[[134 142 119 122 131 116 148 114]
 [126 140 136 121 128 122 139 114]
 [127 134 118 127 122 112 118 133]
 [126 113 128 130 125 141 142 124]
 [131 105 135 126 131 155 129 113]
 [130 128 133 142 129 128 125 130]
 [135 152 117 126 128 126 126 119]
 [127 123 138 134 128 139 112 106]
 [129 120 147 123 119 108 106 154]
 [131 133 125 120 127 117 150 110]
 [124 149 143 128 122 128 134 129]]	114

[[138 139 134 144 115 124 129 123]
 [130 133 135 140 111 119 127 131]
 [120 123 125 122 117 123 122 140]
 [119 122 123 121 120 125 122 141]
 [107 137 119 113 135 136 133 136]
 [142 129 110 143 125 126 114 117]
 [154 123 155 131 125 125 140 126]
 [129 128 152 118 131 133 144 133]
 [121 107 125 125 121 121 106 138]
 [147 137 130 139 123 125 133 131]
 [137 146 131 132 136 136 149 114]]	123

[[141 109 150 152 138 114 107 128 118 131 148 130]
 [153 108 148 125 117 128 131 129 116 114 130 127]
 [138 150 113 146 108 140 149 113 133 119 132 145]
 [104 135 152 146 109 110 138 119 131 119 121 113]
 [126 142 104 102 128 140 133 148 144 153 131 128]
 [147 118 135 106 129 142 134 139 141 109 119 151]
 [146 123 122 150 128 106 130 152 129 123 139 135]
 [134 152 118 153 124 127 132 106 132 139 152 151]
 [125 118 132 116 122 109 114 106 115 143 105 123]
 [145 126 118 116 141 120 153 127 154 104 117 123]
 [109 142 152 139 106 140 109 105 154 115 139 150]]	130

[[131 125 134 119 132 133 144 133 122 129 133 125]
 [121 125 129 120 121 134 122 132 126 109 123 136]
 [133 127 121 133 130 118 113 116 138 121 126 133]
 [145 123 129 154 115 138 137 137 146 131 122 136]
 [123 135 113 131 111 139 120 134 140 114 118 143]
 [139 114 140 134 144 109 111 111 126 138 137 117]]	125

[[130 130 127 131 129 130]
 [139 129 138 126 127 131]
 [115 126 118 128 128 123]
 [138 127 138 124 126 130]
 [135 129 135 126 128 131]
 [111 125 116 128 128 121]
 [109 124 115 128 128 120]
 [121 124 125 125 125 123]
 [149 132 144 127 128 137]]	130

[[134  99 143 134 120 126 124 133 127 122 116 133 130 133 119]
 [123 122 127 129 129 121 124 150 129 125 145 118 143 122 130]
 [122 122 136 123 134 127 136 145 128 127 129 116 111 124 130]
 [124 124 112 132 122 129 128 129 132 146 120 144 122 128 132]
 [126 120 131 130 138 134 129 141 130 120 135 137 130 123 131]
 [128 140 127 127 121 125 118 130 123 133 124 117 125 126 128]
 [131 121 130 115 126 132 119 125 126 137 132 105 141 127 133]
 [125 127 125 124 131 124 125 131 126 137 119 122 117 130 129]]	119
---
[[128 139 115 114 128 119]
 [142 101 122 135 142 121]] yields 142

[[126 126 126 126 118 126]
 [127 126 127 126 107 128]
 [126 126 126 126 110 127]] yields 107

[[126 150  99 143 129 105 154]
 [132 146 139 124 111 120 141]
 [137 134 109 144 125 112 149]] yields 120

[[131 126 136 124 123 118]
 [109 127 124 139 153 100]] yields 153

[[118 118 156 114 115 117 118]
 [119 119 131 118 131 119 119]
 [118 118 149 115 119 117 118]] yields 119

[[112 111 132 148 133]
 [141 108 140 140 117]
 [126 150 133 121 147]] yields 140
---
Q: ((123, 126, 121, 119, 132, 120, 153), (127, 107, 128, 131, 149, 128, 141))
A: 141
Q: ((139, 156, 156, 131, 141, 126), (128, 126, 146, 128, 134, 150), (131, 148, 151, 127, 137, 127))
A: 150
Q: ((146, 146, 152, 139), (141, 149, 125, 109))
A: 109
Q: ((119, 136, 157, 149, 109), (110, 101, 127, 119, 141))
A: 141
Q: ((150, 118, 98, 103), (105, 103, 146, 131))
A: 131
Q: ((153, 104, 103, 105, 151, 105, 152), (151, 104, 105, 106, 152, 104, 153), (105, 153, 152, 150, 104, 152, 104))
A: 153
Q: ((136, 135, 117, 126, 125, 127, 146), (108, 139, 119, 126, 116, 104, 147))
A: 147
Q: ((106, 147, 150, 120), (131, 111, 117, 123))
A: 123
Q: ((114, 144, 111, 121, 119, 139, 116), (129, 128, 151, 116, 119, 138, 131))
A: 131
---
[[140 123 151 138 136]
 [154 134 139 133 127]] 154

[[135 138 142 133 104 119]
 [137 155 145 127 107 155]
 [143 134 112 128 137 128]] 137

[[111 125 126 127 137]
 [122 151 130 130 114]] 122

[[127 128 140 116]
 [142 124 153 146]] 142

[[135 149 149 137]
 [134 149 153 138]] 134

[[107 116 125 114 150 130]
 [114 126 112 132 106 112]
 [121 129 117 136 122 118]] 114
---
[126 144 121 102 117 111 132] 144
[104 113 121 109 152 112] 113
[151 107 147 108 147 151] 107
[126 149 136 120 119 126 122] 149
[107 120 137 104 101] 120
[158 138 109 141 127] 138
[107 114 147 150] 114
[138 122 154 125 146 117] 122
[155 124 145 133] 124
[126 125 154 146 150 152] 125
---
array([[138, 150, 117, 128, 121],
       [129, 142, 115, 130, 122]]) Out: 150

array([[153, 132, 102, 128, 105, 131, 113],
       [131, 141, 131, 131, 131, 128, 130]]) Out: 132

array([[152, 156,  99, 150, 108],
       [108, 105, 149, 110, 145]]) Out: 156

array([[134, 106, 129, 138],
       [119, 127, 124, 104]]) Out: 106

array([[147, 148, 148, 151, 108, 146],
       [106, 105, 105, 102, 150, 107]]) Out: 148

array([[128, 122, 116, 116],
       [117, 142, 150, 131]]) Out: 122

array([[113, 114, 136,  99, 146, 145],
       [125, 131, 130, 137, 122, 128]]) Out: 114

array([[154, 118, 130, 128],
       [138, 132, 127, 128]]) Out: 118
---
array([[146, 113, 107, 144, 134, 133, 131],
       [140, 132, 119, 124, 145, 141, 151],
       [115, 119, 127, 133, 126, 144, 138]]) -> 131, 115

array([154, 120, 127,  99, 123, 141, 116]) -> 116, 154

array([143, 120, 138, 150, 139, 127]) -> 127, 143

array([151, 120, 101, 142, 122, 146, 138]) -> 138, 151

array([108,  99, 130, 129, 128]) -> 128, 108

array([128, 153, 158, 154, 133]) -> 133, 128
